Here is a tiny trained network, its code and every weight. The questions are about switching its units off for an input and a target symbol, where a switched-off unit gives its printed mean instead of its output.

import numpy as np


def w(rows, s, z=0):
    codes = np.array(rows[::2]) - 128.0
    scale = np.full(codes.shape[1], s)
    scale[-1] = z or s
    return codes * scale


def f(y):
    return y / 2 * (1 + np.tanh(0.7978845608 * (y + 0.044715 * y**3)))


def softmax(a):
    e = np.exp(a - a.max(-1, keepdims=True))
    return e / e.sum(-1, keepdims=True)


def log_softmax(a):
    a = a - a.max(-1, keepdims=True)
    return a - np.log(np.exp(a).sum(-1, keepdims=True))


def net(x, mask):
    ids = ['ΘΛΠΦΨαβδεζηστ'.index(c) for c in x.split()]
    T = len(ids)
    res = E[ids] + P[:T]
    q, k, v = (res @ M[0].T for M in (Q, K, V))
    z = softmax(np.where(np.tri(T) > 0, q @ k.T / 2**0.5, -1e9)) @ v
    res = res + np.where(mask[0], z, O[0][:, -1]) @ O[0][:, :-1]
    y = f(res @ A[0][:, :-1].T + A[0][:, -1])
    res = res + np.where(mask[1:25], y, B[0][:, -1]) @ B[0][:, :-1]
    return log_softmax(res[-1] @ U[:, :-1].T + U[:, -1])


Q, K, V, O, A, B = {}, {}, {}, {}, {}, {}
E = w([
[185,92,177],'Θ',
[66,169,161],'Λ',
[149,139,120],'Π',
[139,117,176],'Φ',
[101,129,181],'Ψ',
[88,178,124],'α',
[142,118,178],'β',
[188,3,172],'δ',
[181,115,139],'ε',
[80,130,202],'ζ',
[111,173,81],'η',
[138,154,156],'σ',
[87,176,168],'τ',
],0.019)
P = w([
[210,172,151],'0',
[95,133,241],'1',
[65,150,200],'2',
[104,121,235],'3',
[105,134,226],'4',
[116,127,236],'5',
[102,131,233],'6',
[109,139,244],'7',
[69,162,236],'8',
[66,147,243],'9',
],0.012)
Q[0] = w([
[119,157,249],'h0',
[123,79,88],'h0',
],0.015)
K[0] = w([
[178,184,107],'h0',
[8,78,156],'h0',
],0.013)
V[0] = w([
[197,125,93],'h0',
[149,255,41],'h0',
],0.017)
O[0] = w([
[54,115,7,253],'h0',
[186,162,66,242],'h0',
],0.022,0.004)
A[0] = w([
[151,170,190,197],'n0',
[116,119,176,73],'n1',
[104,141,137,64],'n2',
[117,179,108,52],'n3',
[92,163,89,3],'n4',
[107,102,201,63],'n5',
[121,138,90,34],'n6',
[167,125,58,182],'n7',
[116,112,151,76],'n8',
[129,161,37,102],'n9',
[126,179,167,74],'n10',
[87,160,100,53],'n11',
[140,94,156,136],'n12',
[113,112,202,87],'n13',
[133,202,141,93],'n14',
[139,44,61,74],'n15',
[124,126,91,50],'n16',
[183,104,240,165],'n17',
[139,164,153,87],'n18',
[66,103,87,85],'n19',
[105,132,160,26],'n20',
[107,210,180,63],'n21',
[246,185,125,112],'n22',
[164,167,129,92],'n23',
],0.011,0.0068)
B[0] = w([
[73,27,145,194],'n0',
[197,139,69,171],'n1',
[206,111,122,133],'n2',
[138,70,170,157],'n3',
[202,47,139,164],'n4',
[208,184,136,204],'n5',
[170,83,134,156],'n6',
[158,186,145,228],'n7',
[166,107,88,148],'n8',
[159,135,169,248],'n9',
[255,23,135,149],'n10',
[212,114,126,161],'n11',
[116,142,129,156],'n12',
[160,149,85,204],'n13',
[105,63,173,156],'n14',
[98,71,138,167],'n15',
[160,80,130,152],'n16',
[54,153,64,236],'n17',
[157,44,94,139],'n18',
[141,101,122,186],'n19',
[246,99,97,149],'n20',
[178,97,104,163],'n21',
[48,107,184,224],'n22',
[91,102,173,158],'n23',
],0.0063,0.017)
U = w([
[142,248,94,203],'Θ',
[118,174,145,255],'Λ',
[159,81,154,110],'Π',
[198,84,184,86],'Φ',
[189,157,81,95],'Ψ',
[169,215,254,92],'α',
[221,165,180,40],'β',
[165,125,168,213],'δ',
[118,169,146,237],'ε',
[156,101,78,80],'ζ',
[134,118,220,87],'η',
[158,85,218,111],'σ',
[76,116,94,58],'τ',
],0.01,0.0065)

Each question gives the input, a string of symbols that net reads in full, and the target symbol t.
The units are the heads (2 rows each of Q, K, V and O) and the neurons (one row each of A and B). Each row of codes is followed by its name. A weight is (code - 128) times the scale printed after its matrix; where a second scale follows, it is the last column's (O, A, B and U).
mask holds one flag per unit, heads first, then neurons. A switched-off unit (its flag False) gives its mean, the last column of its rows in O or B, instead of its output. The means were averaged over made-up inputs and are rounded, as every weight is.
A unit's drop is (log p(t) with every unit on - log p(t) with that unit switched off) / (log p(t) with every unit on - log p(t) with every unit switched off).
The circuit of an input: a set's keep is (log p(t) with only the set's units on - log p(t) with every unit switched off) / (log p(t) with every unit on - log p(t) with every unit switched off). Starting from the 12 units with the biggest drops (on a tie, the unit counted first), units are removed one at a time, each time the one whose removal leaves the highest keep (on an exact tie, the one counted first), for as long as the keep stays at least 0.8.
units of the circuit, in order: the units of the circuit, biggest drop first
k most important neurons: the k neurons with the biggest drops, biggest first
drop of u: that unit's drop, to one decimal
input ε Ψ Π τ, target ζ: units of the circuit, in order	h0, n4
input σ Λ Φ ζ Ψ β, target Θ: units of the circuit, in order	h0, n0, n10
input Λ α Π, target σ: units of the circuit, in order	h0, n0, n22
input Λ Θ Λ β Λ, target σ: 2 most important neurons	n0, n10
input σ Π β ζ ζ, target Θ: units of the circuit, in order	h0, n0
input Π δ Ψ δ ε, target Ψ: 2 most important neurons	n0, n7
input α δ Ψ Θ Θ, target α: 3 most important neurons	n22, n7, n17
input η ζ α Π Λ Φ, target β: 3 most important neurons	n7, n9, n17
input Π ε ε Θ β η α, target Ψ: most important neuron	n22
input Λ Λ β, target σ: 3 most important neurons	n0, n22, n10
input η η ε ζ α Θ β η, target β: 3 most important neurons	n9, n7, n17
input Λ Ψ Π Θ β α Π ζ Λ, target σ: 3 most important neurons	n0, n10, n14
input η Λ ζ, target β: 3 most important neurons	n9, n7, n17
input η α α, target β: 2 most important neurons	n9, n7
input Θ Π β Θ τ Φ Π Π ζ, target τ: 2 most important neurons	n9, n7
input ε Λ δ Φ β σ σ Ψ δ Λ, target ζ: drop of n20	0.0
input Θ α α ε σ Θ Π ε τ, target τ: drop of n10	0.1
input Λ Λ η, target σ: drop of n11	0.0
